Here is a tiny trained network, its code and every weight. The questions are about switching its units off for an input and a target symbol, where a switched-off unit gives its printed mean instead of its output.

import numpy as np


def w(rows, s, z=0):
    codes = np.array(rows[::2]) - 128.0
    scale = np.full(codes.shape[1], s)
    scale[-1] = z or s
    return codes * scale


def f(y):
    return np.maximum(y, 0)


def softmax(a):
    e = np.exp(a - a.max(-1, keepdims=True))
    return e / e.sum(-1, keepdims=True)


def log_softmax(a):
    a = a - a.max(-1, keepdims=True)
    return a - np.log(np.exp(a).sum(-1, keepdims=True))


def net(x, mask):
    ids = ['αβγδεζηλξπτφψ'.index(c) for c in x.split()]
    T = len(ids)
    res = E[ids] + P[:T]
    u = 0
    for l in range(2):
        r = res
        for j in range(2):
            rows = slice(2 * j, 2 * j + 2)
            q, k, v = (r @ M[l][rows].T for M in (Q, K, V))
            z = softmax(np.where(np.tri(T) > 0, q @ k.T / 2**0.5, -1e9)) @ v
            o = O[l][rows]
            res = res + np.where(mask[u + j], z, o[:, -1]) @ o[:, :-1]
        u += 2
        y = f(res @ A[l][:, :-1].T + A[l][:, -1])
        res = res + np.where(mask[u : u + 8], y, B[l][:, -1]) @ B[l][:, :-1]
        u += 8
    return log_softmax(res[-1] @ U[:, :-1].T + U[:, -1])


Q, K, V, O, A, B = {}, {}, {}, {}, {}, {}
E = w([
[186,208,161,54],'α',
[152,80,119,117],'β',
[136,165,151,167],'γ',
[115,173,95,113],'δ',
[114,134,111,132],'ε',
[117,191,136,182],'ζ',
[172,126,135,213],'η',
[140,167,142,179],'λ',
[169,169,108,125],'ξ',
[185,153,62,91],'π',
[56,25,139,233],'τ',
[170,208,250,173],'φ',
[2,213,146,107],'ψ',
],0.016)
P = w([
[125,204,94,149],'0',
[210,155,143,189],'1',
[212,163,119,152],'2',
[233,160,125,124],'3',
[242,173,121,89],'4',
[232,188,120,45],'5',
[253,184,125,30],'6',
[232,141,160,58],'7',
],0.005)
Q[0] = w([
[195,192,108,77],'0.h0',
[160,195,178,3],'0.h0',
[13,165,171,94],'0.h1',
[189,142,7,99],'0.h1',
],0.0059)
K[0] = w([
[254,160,189,66],'0.h0',
[200,107,221,100],'0.h0',
[85,80,20,138],'0.h1',
[82,117,162,79],'0.h1',
],0.0065)
V[0] = w([
[127,109,86,93],'0.h0',
[48,164,99,180],'0.h0',
[176,177,220,111],'0.h1',
[2,59,87,76],'0.h1',
],0.0061)
O[0] = w([
[158,57,100,73,112],'0.h0',
[95,54,96,254,99],'0.h0',
[61,192,32,176,188],'0.h1',
[197,99,234,108,2],'0.h1',
],0.0066,0.0072)
A[0] = w([
[104,102,87,155,94],'0.n0',
[155,129,22,71,234],'0.n1',
[89,10,153,254,204],'0.n2',
[173,114,23,85,177],'0.n3',
[191,152,166,141,254],'0.n4',
[102,68,75,156,165],'0.n5',
[132,136,41,135,91],'0.n6',
[77,109,142,83,142],'0.n7',
],0.0085,0.0048)
B[0] = w([
[50,150,144,93,137],'0.n0',
[171,185,157,185,245],'0.n1',
[119,97,48,99,160],'0.n2',
[159,141,146,210,217],'0.n3',
[77,201,81,108,188],'0.n4',
[3,178,164,142,146],'0.n5',
[183,144,201,209,182],'0.n6',
[52,93,160,183,130],'0.n7',
],0.0072,0.012)
Q[1] = w([
[110,209,127,172],'1.h0',
[123,254,110,255],'1.h0',
[122,72,221,86],'1.h1',
[181,103,138,93],'1.h1',
],0.009)
K[1] = w([
[182,154,154,95],'1.h0',
[139,245,179,104],'1.h0',
[159,111,131,193],'1.h1',
[134,112,95,175],'1.h1',
],0.012)
V[1] = w([
[57,131,97,92],'1.h0',
[246,124,62,166],'1.h0',
[2,123,216,121],'1.h1',
[121,87,26,158],'1.h1',
],0.0091)
O[1] = w([
[65,185,89,122,62],'1.h0',
[203,85,124,129,251],'1.h0',
[115,135,196,11,96],'1.h1',
[99,169,69,100,114],'1.h1',
],0.012,0.013)
A[1] = w([
[161,233,172,99,197],'1.n0',
[179,95,155,124,3],'1.n1',
[156,138,10,193,165],'1.n2',
[185,79,120,122,17],'1.n3',
[210,67,147,160,32],'1.n4',
[140,2,99,128,76],'1.n5',
[117,135,155,171,74],'1.n6',
[197,180,154,122,237],'1.n7',
],0.0089,0.0039)
B[1] = w([
[77,12,126,176,189],'1.n0',
[89,253,157,93,164],'1.n1',
[171,106,138,29,252],'1.n2',
[60,202,188,86,172],'1.n3',
[137,134,212,90,230],'1.n4',
[130,224,174,116,149],'1.n5',
[5,64,157,141,147],'1.n6',
[82,82,118,115,237],'1.n7',
],0.006,0.023)
U = w([
[137,144,132,128,72],'α',
[144,69,88,26,184],'β',
[161,2,112,158,254],'γ',
[181,181,151,114,108],'δ',
[98,73,183,74,91],'ε',
[183,73,114,125,101],'ζ',
[151,168,108,125,131],'η',
[136,196,119,140,157],'λ',
[139,137,137,122,59],'ξ',
[105,126,201,223,154],'π',
[146,134,130,129,43],'τ',
[139,135,126,116,85],'φ',
[171,172,74,115,146],'ψ',
],0.0085,0.0062)

Each question gives the input, a string of symbols that net reads in full, and the target symbol t.
The units are the heads (2 rows each of Q, K, V and O) and the neurons (one row each of A and B). Each row of codes is followed by its name. A weight is (code - 128) times the scale printed after its matrix; where a second scale follows, it is the last column's (O, A, B and U).
mask holds one flag per unit, layer by layer, with each layer's heads first. A switched-off unit (its flag False) gives its mean, the last column of its rows in O or B, instead of its output. The means were averaged over made-up inputs and are rounded, as every weight is.
A unit's drop is (log p(t) with every unit on - log p(t) with that unit switched off) / (log p(t) with every unit on - log p(t) with every unit switched off).
The circuit of an input: a set's keep is (log p(t) with only the set's units on - log p(t) with every unit switched off) / (log p(t) with every unit on - log p(t) with every unit switched off). Starting from the 12 units with the biggest drops (on a tie, the unit counted first), units are removed one at a time, each time the one whose removal leaves the highest keep (on an exact tie, the one counted first), for as long as the keep stays at least 0.8.
units of the circuit, in order: the units of the circuit, biggest drop first
top k neurons: the k neurons with the biggest drops, biggest first
k most important neurons of layer l: the k neurons of layer l with the biggest drops, biggest first
heads that matter: for each layer, one digit per head in row order, 1 if its drop is at least 0.15 and else 0, layers parted by /
input π η λ η π ψ π π, target ε: 4 most important neurons of layer 1	(1.n7 1.n0 1.n4 1.n3)
input τ δ π δ, target δ: top 3 neurons	(0.n1 1.n0 1.n1)
input π ξ ψ γ, target ε: units of the circuit, in order	(1.h1 0.n3)
input η ζ φ π η π γ, target δ: heads that matter	01 / 10
input φ π η η ε τ, target β: heads that matter	01 / 01
input ζ β α δ, target γ: units of the circuit, in order	(1.n1 1.n3)
input π φ ψ π ζ, target ε: units of the circuit, in order	(1.h1 0.n3)
input π λ π π ε π β, target δ: heads that matter	00 / 10
input λ λ π ε, target δ: 2 most important neurons of layer 0	(0.n1 0.n3)
input ζ ζ ξ π ψ λ, target ε: top 2 neurons	(0.n1 0.n3)
input τ π ψ η, target ε: top 3 neurons	(0.n3 0.n1 0.n7)
input φ φ δ ζ π ψ ξ, target ε: 2 most important neurons of layer 1	(1.n0 1.n7)
input τ π ψ η ε ζ π, target δ: top 2 neurons	(1.n1 0.n1)
input φ π π, target π: top 3 neurons	(0.n3 0.n2 0.n6)
input π ζ π ξ λ, target δ: top 2 neurons	(0.n1 1.n0)
input λ δ π γ δ φ ζ, target π: top 3 neurons	(1.n2 0.n2 0.n4)
input ξ π β ε φ π η, target π: top neuron	(0.n4)
input ψ φ π α ξ, target γ: heads that matter	10 / 10
input π τ π φ π, target π: top 2 neurons	(0.n4 0.n3)
input ζ π τ π η ε, target δ: heads that matter	01 / 10
input π ε ζ ζ π ψ, target ε: heads that matter	00 / 11
input π η π β, target δ: heads that matter	00 / 10
input τ ε η τ, target β: top 2 neurons	(0.n2 0.n1)
input π ψ τ, target ε: heads that matter	00 / 01
input β τ π π ζ, target δ: heads that matter	11 / 10
input ζ φ δ, target π: top 2 neurons	(1.n2 0.n6)
input π β ζ η π, target δ: heads that matter	00 / 10
input ψ π ζ φ β, target π: heads that matter	11 / 11
input ζ ξ ζ ζ φ ξ, target π: 2 most important neurons of layer 1	(1.n2 1.n0)
